Below is a small trained network, with its code and all its weights. Each question gives an input and a class and asks what happens when units are switched off, that is, made to give their printed mean instead of their output.

import numpy as np


def w(rows, s, z=0):
    codes = np.array(rows[::2]) - 128.0
    scale = np.full(codes.shape[1], s)
    scale[-1] = z or s
    return codes * scale


def norm(h):
    return h / np.sqrt((h * h).mean(-1, keepdims=True) + 1e-5)


def f(y):
    return np.maximum(y, 0)


def log_softmax(a):
    a = a - a.max(-1, keepdims=True)
    return a - np.log(np.exp(a).sum(-1, keepdims=True))


def net(x, mask):
    res = np.array(x, float).reshape(1, 8) / 4 @ E
    u = 0
    for l in range(4):
        y = f(norm(res) @ A[l][:, :-1].T + A[l][:, -1])
        res = res + np.where(mask[u : u + 3], y, B[l][:, -1]) @ B[l][:, :-1]
        u += 3
    return log_softmax(norm(res)[-1] @ U[:, :-1].T + U[:, -1])


A, B = {}, {}
E = w([
[95,213,207,121,89,209,112,138,103,89,86],'x0',
[131,128,129,133,125,129,128,125,129,132,131],'x1',
[128,122,136,132,132,132,141,138,129,129,128],'x2',
[167,203,94,152,87,115,204,124,90,199,100],'x3',
[122,51,104,143,25,171,91,209,90,161,113],'x4',
[245,109,112,151,190,198,71,138,102,144,74],'x5',
[86,99,155,110,132,147,123,100,187,218,64],'x6',
[162,110,198,75,133,93,123,146,80,149,153],'x7',
],0.012)
A[0] = w([
[56,102,91,106,105,124,165,142,96,116,136,249],'L0N1',
[199,116,234,64,145,35,116,139,101,181,159,41],'L0N2',
[186,100,254,45,107,70,135,179,69,145,121,1],'L0N3',
],0.0069,0.0066)
B[0] = w([
[167,126,138,140,115,125,39,131,103,207,120,255],'L0N1',
[62,113,25,98,174,254,218,25,102,113,183,173],'L0N2',
[58,148,11,63,161,189,117,31,60,108,111,165],'L0N3',
],0.0093,0.0067)
A[1] = w([
[70,143,40,246,123,165,138,124,190,92,104,26],'L1N1',
[39,120,151,133,64,78,196,99,135,102,176,20],'L1N2',
[148,148,79,155,102,109,151,166,79,23,186,1],'L1N3',
],0.011,0.0059)
B[1] = w([
[75,110,98,6,192,175,163,81,9,126,184,250],'L1N1',
[161,210,77,102,212,140,15,227,138,177,164,252],'L1N2',
[224,97,237,30,70,177,142,14,233,255,111,230],'L1N3',
],0.011,0.0036)
A[2] = w([
[174,57,51,71,172,1,192,148,144,132,136,161],'L2N1',
[93,225,224,104,125,182,118,142,79,86,91,2],'L2N2',
[88,109,196,153,215,132,84,71,198,46,182,162],'L2N3',
],0.0095,0.0058)
B[2] = w([
[80,148,168,219,116,172,133,108,156,69,151,235],'L2N1',
[99,85,124,247,140,156,144,85,184,93,206,212],'L2N2',
[163,99,81,113,50,79,204,181,87,112,67,255],'L2N3',
],0.014,0.0067)
A[3] = w([
[225,123,128,161,240,178,134,137,113,96,58,62],'L3N1',
[75,113,140,104,144,143,150,98,200,174,52,3],'L3N2',
[151,244,131,183,157,87,212,83,90,167,93,75],'L3N3',
],0.011,0.0055)
B[3] = w([
[50,208,124,108,130,53,115,153,153,187,170,251],'L3N1',
[254,123,217,50,163,96,185,69,146,128,182,173],'L3N2',
[143,29,131,98,107,95,118,199,100,39,72,254],'L3N3',
],0.015,0.0063)
U = w([
[104,136,152,254,149,153,149,81,183,112,145,206],'0',
[80,128,84,61,178,161,145,74,51,127,151,93],'1',
[106,204,120,107,159,77,71,200,162,173,147,98],'2',
[138,99,126,134,107,115,121,161,107,114,82,249],'3',
[201,123,193,91,123,125,143,78,178,160,133,59],'4',
[136,60,111,129,80,113,139,208,89,107,83,2],'5',
],0.02,0.0094)

Each question gives the input, the list of numbers given to net, and the class t.
The units are the neurons (one row each of A and B). Each row of codes is followed by its name. A weight is (code - 128) times the scale printed after its matrix; where a second scale follows, it is the last column's (A, B and U).
mask holds one flag per neuron, layer by layer. A switched-off neuron (its flag False) gives its mean, the last column of its row in B, instead of its output. The means were averaged over made-up inputs and are rounded, as every weight is.
A unit's drop is (log p(t) with every unit on - log p(t) with that unit switched off) / (log p(t) with every unit on - log p(t) with every unit switched off).
The circuit of an input: a set's keep is (log p(t) with only the set's units on - log p(t) with every unit switched off) / (log p(t) with every unit on - log p(t) with every unit switched off). Starting from all 12 units, units are removed one at a time, each time the one whose removal leaves the highest keep (on an exact tie, the one counted first), for as long as the keep stays at least 0.8.
circuit, biggest first: the units of the circuit, biggest drop first
top k neurons: the k neurons with the biggest drops, biggest first
k most important neurons of layer l: the k neurons of layer l with the biggest drops, biggest first
drop when u is switched off: that unit's drop, to one decimal
input [5,3,-1,-3,-8,6,1,-4], class 3: top 2 neurons -> L2N3, L1N2
input [3,3,-3,-3,2,-7,-8,1], class 4: circuit, biggest first -> L1N3
input [-3,5,6,-7,-4,-6,4,-3], class 5: top 2 neurons -> L2N3, L3N1
input [-2,7,-7,-5,0,-6,-1,1], class 2: top 2 neurons -> L1N2, L3N3
input [-8,-3,-8,5,-8,-8,6,2], class 0: top 4 neurons -> L2N1, L3N1, L2N3, L1N3
input [-7,-7,-5,5,4,-1,8,-7], class 4: top 4 neurons -> L3N2, L2N2, L0N2, L0N1
input [-3,-5,5,2,4,5,7,3], class 4: circuit, biggest first -> L3N2, L2N3
input [0,-8,4,-6,-6,-3,-5,-3], class 3: top 3 neurons -> L2N3, L1N3, L3N3
input [-5,-2,-4,-1,2,-6,-5,3], class 2: top 4 neurons -> L1N2, L2N2, L3N2, L1N3
input [2,-5,-3,-2,-1,0,-1,-2], class 0: top 2 neurons -> L2N2, L0N2
input [-3,5,-8,1,3,5,6,-1], class 4: top 3 neurons -> L3N2, L1N2, L0N1
input [-4,2,-6,5,-2,7,4,-8], class 1: top 3 neurons -> L1N1, L0N1, L1N2
input [6,0,8,0,1,8,0,0], class 2: top 2 neurons -> L3N1, L2N1
input [6,1,3,-4,4,3,-7,7], class 1: circuit, biggest first -> L0N3
input [-4,0,7,-4,7,7,-6,-3], class 2: circuit, biggest first -> L3N1, L2N3
input [5,2,-1,3,6,6,7,3], class 4: circuit, biggest first -> L2N3, L3N3
input [-4,2,-8,-8,-8,3,-7,-8], class 1: 2 most important neurons of layer 1 -> L1N1, L1N3
input [5,0,-5,8,-5,4,-7,2], class 5: 2 most important neurons of layer 3 -> L3N3, L3N2
input [-3,-4,2,0,1,7,6,5], class 2: 2 most important neurons of layer 1 -> L1N3, L1N1
input [8,-1,-1,-3,-7,-8,6,4], class 0: circuit, biggest first -> L2N2
input [-6,-3,1,8,-6,3,1,7], class 5: drop when L3N3 is switched off -> 2.5
input [-6,1,3,8,-6,-2,3,-6], class 5: drop when L3N3 is switched off -> 2.0
